Here is a tiny trained network, its code and every weight. The questions are about switching its units off for an input and a target symbol, where a switched-off unit gives its printed mean instead of its output.

import numpy as np


def w(rows, s, z=0):
    codes = np.array(rows[::2]) - 128.0
    scale = np.full(codes.shape[1], s)
    scale[-1] = z or s
    return codes * scale


def norm(h):
    return h / np.sqrt((h * h).mean(-1, keepdims=True) + 1e-5)


def f(y):
    return y / 2 * (1 + np.tanh(0.7978845608 * (y + 0.044715 * y**3)))


def softmax(a):
    e = np.exp(a - a.max(-1, keepdims=True))
    return e / e.sum(-1, keepdims=True)


def log_softmax(a):
    a = a - a.max(-1, keepdims=True)
    return a - np.log(np.exp(a).sum(-1, keepdims=True))


def net(x, mask):
    ids = ['αγδζηθλξπτφω'.index(c) for c in x.split()]
    T = len(ids)
    res = E[ids] + P[:T]
    r = norm(res)
    for j in range(2):
        rows = slice(2 * j, 2 * j + 2)
        q, k, v = (r @ M[0][rows].T for M in (Q, K, V))
        z = softmax(np.where(np.tri(T) > 0, q @ k.T / 2**0.5, -1e9)) @ v
        o = O[0][rows]
        res = res + np.where(mask[j], z, o[:, -1]) @ o[:, :-1]
    y = f(norm(res) @ A[0][:, :-1].T + A[0][:, -1])
    res = res + np.where(mask[2:14], y, B[0][:, -1]) @ B[0][:, :-1]
    return log_softmax(norm(res)[-1] @ U[:, :-1].T + U[:, -1])


Q, K, V, O, A, B = {}, {}, {}, {}, {}, {}
E = w([
[129,126,253,160],'α',
[133,131,148,160],'γ',
[173,133,128,156],'δ',
[142,117,123,149],'ζ',
[149,117,167,101],'η',
[116,112,168,91],'θ',
[144,60,162,107],'λ',
[141,126,100,125],'ξ',
[157,116,106,140],'π',
[110,155,152,96],'τ',
[130,126,132,65],'φ',
[164,156,94,135],'ω',
],0.029)
P = w([
[74,102,221,123],'0',
[253,155,180,31],'1',
[219,168,212,38],'2',
[173,152,197,61],'3',
[165,144,159,160],'4',
[161,132,133,159],'5',
[125,178,63,137],'6',
[183,129,103,188],'7',
[238,181,162,229],'8',
[140,149,73,200],'9',
[208,134,152,253],'10',
[138,94,55,224],'11',
[170,84,28,217],'12',
[174,100,79,252],'13',
],0.0057)
Q[0] = w([
[93,254,244,52],'h1',
[171,160,60,120],'h1',
[184,103,98,149],'h2',
[153,124,213,23],'h2',
],0.0089)
K[0] = w([
[64,1,129,132],'h1',
[180,182,84,59],'h1',
[31,126,154,187],'h2',
[81,70,173,133],'h2',
],0.0088)
V[0] = w([
[145,42,88,144],'h1',
[3,201,137,172],'h1',
[169,169,61,70],'h2',
[90,133,173,194],'h2',
],0.0078)
O[0] = w([
[68,110,224,85,149],'h1',
[153,174,154,85,2],'h1',
[252,3,163,85,110],'h2',
[20,224,255,126,128],'h2',
],0.0084)
A[0] = w([
[119,119,134,188,119],'n1',
[60,145,65,113,182],'n2',
[103,131,157,9,243],'n3',
[98,87,135,181,191],'n4',
[119,118,194,122,195],'n5',
[112,87,208,100,85],'n6',
[40,89,126,143,163],'n7',
[115,81,35,103,177],'n8',
[90,78,74,141,150],'n9',
[177,117,178,39,195],'n10',
[162,171,150,156,253],'n11',
[178,126,154,129,95],'n12',
],0.012,0.0037)
B[0] = w([
[140,175,93,103,201],'n1',
[83,72,214,131,133],'n2',
[66,68,146,2,188],'n3',
[155,134,102,132,255],'n4',
[182,87,137,38,198],'n5',
[105,120,111,205,195],'n6',
[169,101,171,126,185],'n7',
[133,145,131,185,210],'n8',
[152,149,173,158,196],'n9',
[31,101,212,48,174],'n10',
[120,74,26,189,205],'n11',
[92,123,119,162,145],'n12',
],0.0082,0.0059)
U = w([
[80,140,122,171,67],'α',
[152,162,124,157,155],'γ',
[45,173,108,183,172],'δ',
[108,66,88,43,255],'ζ',
[199,181,139,116,87],'η',
[168,142,95,92,106],'θ',
[203,95,146,155,165],'λ',
[121,122,93,155,67],'ξ',
[89,6,59,112,87],'π',
[108,178,129,146,135],'τ',
[115,143,105,138,62],'φ',
[133,153,101,117,90],'ω',
],0.012,0.0048)

Each question gives the input, a string of symbols that net reads in full, and the target symbol t.
The units are the heads (2 rows each of Q, K, V and O) and the neurons (one row each of A and B). Each row of codes is followed by its name. A weight is (code - 128) times the scale printed after its matrix; where a second scale follows, it is the last column's (O, A, B and U).
mask holds one flag per unit, heads first, then neurons. A switched-off unit (its flag False) gives its mean, the last column of its rows in O or B, instead of its output. The means were averaged over made-up inputs and are rounded, as every weight is.
A unit's drop is (log p(t) with every unit on - log p(t) with that unit switched off) / (log p(t) with every unit on - log p(t) with every unit switched off).
The circuit of an input: a set's keep is (log p(t) with only the set's units on - log p(t) with every unit switched off) / (log p(t) with every unit on - log p(t) with every unit switched off). Starting from the 12 units with the biggest drops (on a tie, the unit counted first), units are removed one at a time, each time the one whose removal leaves the highest keep (on an exact tie, the one counted first), for as long as the keep stays at least 0.8.
circuit, biggest first: the units of the circuit, biggest drop first
most important unit: the unit with the biggest drop
k most important neurons: the k neurons with the biggest drops, biggest first
which heads matter: for each layer, one digit per head in row order, 1 if its drop is at least 0.15 and else 0, layers parted by /
drop when u is switched off: that unit's drop, to one decimal
input π λ ξ, target λ: which heads matter -> 01
input γ π η π, target δ: which heads matter -> 01
input η ζ ξ ξ θ π π α ξ θ η, target π: most important unit -> n11
input ω π π π ξ ξ π, target λ: circuit, biggest first -> (h2, n3)
input γ π ξ, target δ: which heads matter -> 01
input λ ω λ π λ ω λ ζ η, target ζ: which heads matter -> 10
input λ ω γ ξ η π γ ζ π τ, target ζ: which heads matter -> 00
input ξ λ π π λ λ π, target λ: which heads matter -> 01
input π λ α γ γ ζ π, target δ: 2 most important neurons -> (n5, n2)
input ζ ζ δ π ξ ζ π γ ω θ λ τ, target ζ: which heads matter -> 10
input α α ζ π ζ π α γ ξ λ α λ λ, target λ: which heads matter -> 01
input π ζ π ξ, target λ: which heads matter -> 00
input γ ξ ζ, target δ: drop when h1 is switched off -> 0.0
input φ λ ξ π δ ξ η π ξ λ η, target π: drop when n12 is switched off -> 0.1
input γ α γ δ, target δ: drop when h2 is switched off -> 0.5
input δ π π ξ γ π ζ λ η, target ζ: drop when h1 is switched off -> 0.1
